Below is a small trained network, with its code and all its weights. Each question gives an input and a class and asks what happens when units are switched off, that is, made to give their printed mean instead of their output.

import numpy as np


def w(rows, s, z=0):
    codes = np.array(rows[::2]) - 128.0
    scale = np.full(codes.shape[1], s)
    scale[-1] = z or s
    return codes * scale


def norm(h):
    return h / np.sqrt((h * h).mean(-1, keepdims=True) + 1e-5)


def f(y):
    return np.maximum(y, 0)


def log_softmax(a):
    a = a - a.max(-1, keepdims=True)
    return a - np.log(np.exp(a).sum(-1, keepdims=True))


def net(x, mask):
    res = np.array(x, float).reshape(1, 7) / 4 @ E
    u = 0
    for l in range(3):
        y = f(norm(res) @ A[l][:, :-1].T + A[l][:, -1])
        res = res + np.where(mask[u : u + 5], y, B[l][:, -1]) @ B[l][:, :-1]
        u += 5
    return log_softmax(norm(res)[-1] @ U[:, :-1].T + U[:, -1])


A, B = {}, {}
E = w([
[181,178,108,164,77,142,138,184,199,116,74,168],'x0',
[168,192,80,36,56,151,129,162,68,146,156,164],'x1',
[119,164,224,77,114,149,96,161,127,124,138,67],'x2',
[178,140,161,132,143,139,185,171,122,67,133,124],'x3',
[113,252,159,102,125,68,163,59,149,211,131,109],'x4',
[132,79,123,186,138,174,120,81,104,53,142,82],'x5',
[139,110,102,96,221,168,140,138,77,193,137,80],'x6',
],0.012)
A[0] = w([
[151,1,165,180,133,208,100,145,82,99,149,74,31],'0.n1',
[48,124,111,182,165,75,111,110,110,146,120,76,94],'0.n2',
[132,149,156,163,131,132,120,91,176,115,54,142,116],'0.n3',
[206,113,103,200,150,120,198,97,100,219,105,152,3],'0.n4',
[179,132,87,96,104,131,126,161,160,99,108,181,95],'0.n5',
],0.0081,0.0047)
B[0] = w([
[138,35,96,125,178,212,119,171,177,88,109,17,255],'0.n1',
[120,175,107,106,1,126,155,83,116,68,118,100,199],'0.n2',
[83,71,121,97,130,114,148,122,53,128,206,129,200],'0.n3',
[124,158,71,147,213,130,146,86,158,121,133,157,172],'0.n4',
[102,126,145,182,67,153,82,98,93,130,98,153,200],'0.n5',
],0.0099,0.0058)
A[1] = w([
[201,172,164,155,42,154,118,171,114,63,135,160,2],'1.n1',
[125,255,144,100,134,83,115,122,135,177,132,181,55],'1.n2',
[134,94,77,168,117,94,76,154,155,174,107,174,18],'1.n3',
[135,72,247,133,174,92,172,182,157,54,112,175,25],'1.n4',
[144,216,172,52,116,116,120,191,173,247,152,25,43],'1.n5',
],0.0083,0.0069)
B[1] = w([
[131,150,151,85,96,192,243,160,157,92,218,153,188],'1.n1',
[109,81,168,146,200,213,147,166,172,102,74,93,231],'1.n2',
[117,122,84,146,131,83,109,109,40,160,67,137,152],'1.n3',
[251,153,170,210,113,54,49,194,168,198,190,67,171],'1.n4',
[136,102,201,120,137,219,136,56,71,203,31,140,255],'1.n5',
],0.011,0.0055)
A[2] = w([
[216,166,82,133,189,121,190,90,133,146,137,137,87],'2.n1',
[148,114,103,2,158,118,127,119,17,177,182,87,3],'2.n2',
[159,179,119,57,92,143,115,175,179,101,163,138,23],'2.n3',
[164,175,190,114,129,91,90,144,127,188,147,138,70],'2.n4',
[119,114,79,163,89,122,103,195,148,180,133,201,29],'2.n5',
],0.0098,0.0049)
B[2] = w([
[76,207,123,100,177,76,173,229,135,120,143,102,207],'2.n1',
[113,151,106,67,105,91,9,168,85,146,215,178,255],'2.n2',
[104,173,152,104,112,154,180,167,122,30,107,179,173],'2.n3',
[146,209,183,96,152,80,114,172,120,159,102,102,175],'2.n4',
[216,110,102,137,117,84,105,63,133,130,61,188,191],'2.n5',
],0.011,0.0048)
U = w([
[204,152,198,191,115,62,109,199,177,155,152,90,36],'0',
[162,98,47,166,95,104,112,124,146,163,40,235,103],'1',
[104,117,89,41,136,137,46,136,59,174,233,135,3],'2',
[86,204,44,143,218,75,205,146,151,164,132,117,132],'3',
[136,6,105,197,189,190,89,185,142,39,126,39,234],'4',
[97,185,210,57,150,180,135,116,98,236,54,101,174],'5',
[53,115,153,175,101,58,134,6,180,135,161,81,79],'6',
[152,171,147,112,62,184,201,199,140,67,149,177,163],'7',
],0.019,0.0037)

Each question gives the input, the list of numbers given to net, and the class t.
The units are the neurons (one row each of A and B). Each row of codes is followed by its name. A weight is (code - 128) times the scale printed after its matrix; where a second scale follows, it is the last column's (A, B and U).
mask holds one flag per neuron, layer by layer. A switched-off neuron (its flag False) gives its mean, the last column of its row in B, instead of its output. The means were averaged over made-up inputs and are rounded, as every weight is.
A unit's drop is (log p(t) with every unit on - log p(t) with that unit switched off) / (log p(t) with every unit on - log p(t) with every unit switched off).
The circuit of an input: a set's keep is (log p(t) with only the set's units on - log p(t) with every unit switched off) / (log p(t) with every unit on - log p(t) with every unit switched off). Starting from the 12 units with the biggest drops (on a tie, the unit counted first), units are removed one at a time, each time the one whose removal leaves the highest keep (on an exact tie, the one counted first), for as long as the keep stays at least 0.8.
circuit, biggest first: the units of the circuit, biggest drop first
top k neurons: the k neurons with the biggest drops, biggest first
top k neurons in layer l: the k neurons of layer l with the biggest drops, biggest first
drop of u: that unit's drop, to one decimal
input [7,-7,-4,6,5,8,0], class 3: top neuron -> 2.n1
input [6,8,-5,-6,5,8,-6], class 7: top 3 neurons -> 1.n1, 2.n3, 1.n5
input [-5,-2,-5,0,3,3,7], class 3: top 2 neurons -> 0.n4, 2.n1
input [3,0,-1,0,-7,-8,-6], class 1: top 3 neurons -> 2.n5, 1.n3, 0.n2
input [-2,7,-8,-4,-3,-2,3], class 1: top 4 neurons -> 2.n5, 0.n3, 0.n5, 0.n1
input [4,1,8,-7,-1,3,-3], class 7: top 2 neurons -> 1.n1, 0.n1
input [8,-6,-2,-6,2,4,-2], class 6: circuit, biggest first -> 0.n3, 0.n1
input [3,1,-8,7,-8,-1,-6], class 1: circuit, biggest first -> 2.n5, 1.n2
input [8,1,3,2,-5,4,-2], class 7: top 2 neurons in layer 1 -> 1.n1, 1.n2
input [-7,-2,3,1,3,4,5], class 2: top 2 neurons -> 2.n2, 1.n2
input [8,-5,-5,1,2,3,1], class 3: circuit, biggest first -> 0.n4, 2.n1
input [-3,-7,-3,8,7,8,1], class 6: top 2 neurons -> 0.n2, 1.n2
input [2,8,-6,-2,7,4,-1], class 3: drop of 1.n5 -> 0.1
input [-2,-1,-4,0,4,-1,6], class 3: drop of 0.n4 -> 0.2
input [-2,-6,-4,5,6,6,8], class 3: drop of 2.n1 -> 0.2
input [-8,0,2,-1,4,5,3], class 2: top neuron in layer 2 -> 2.n2
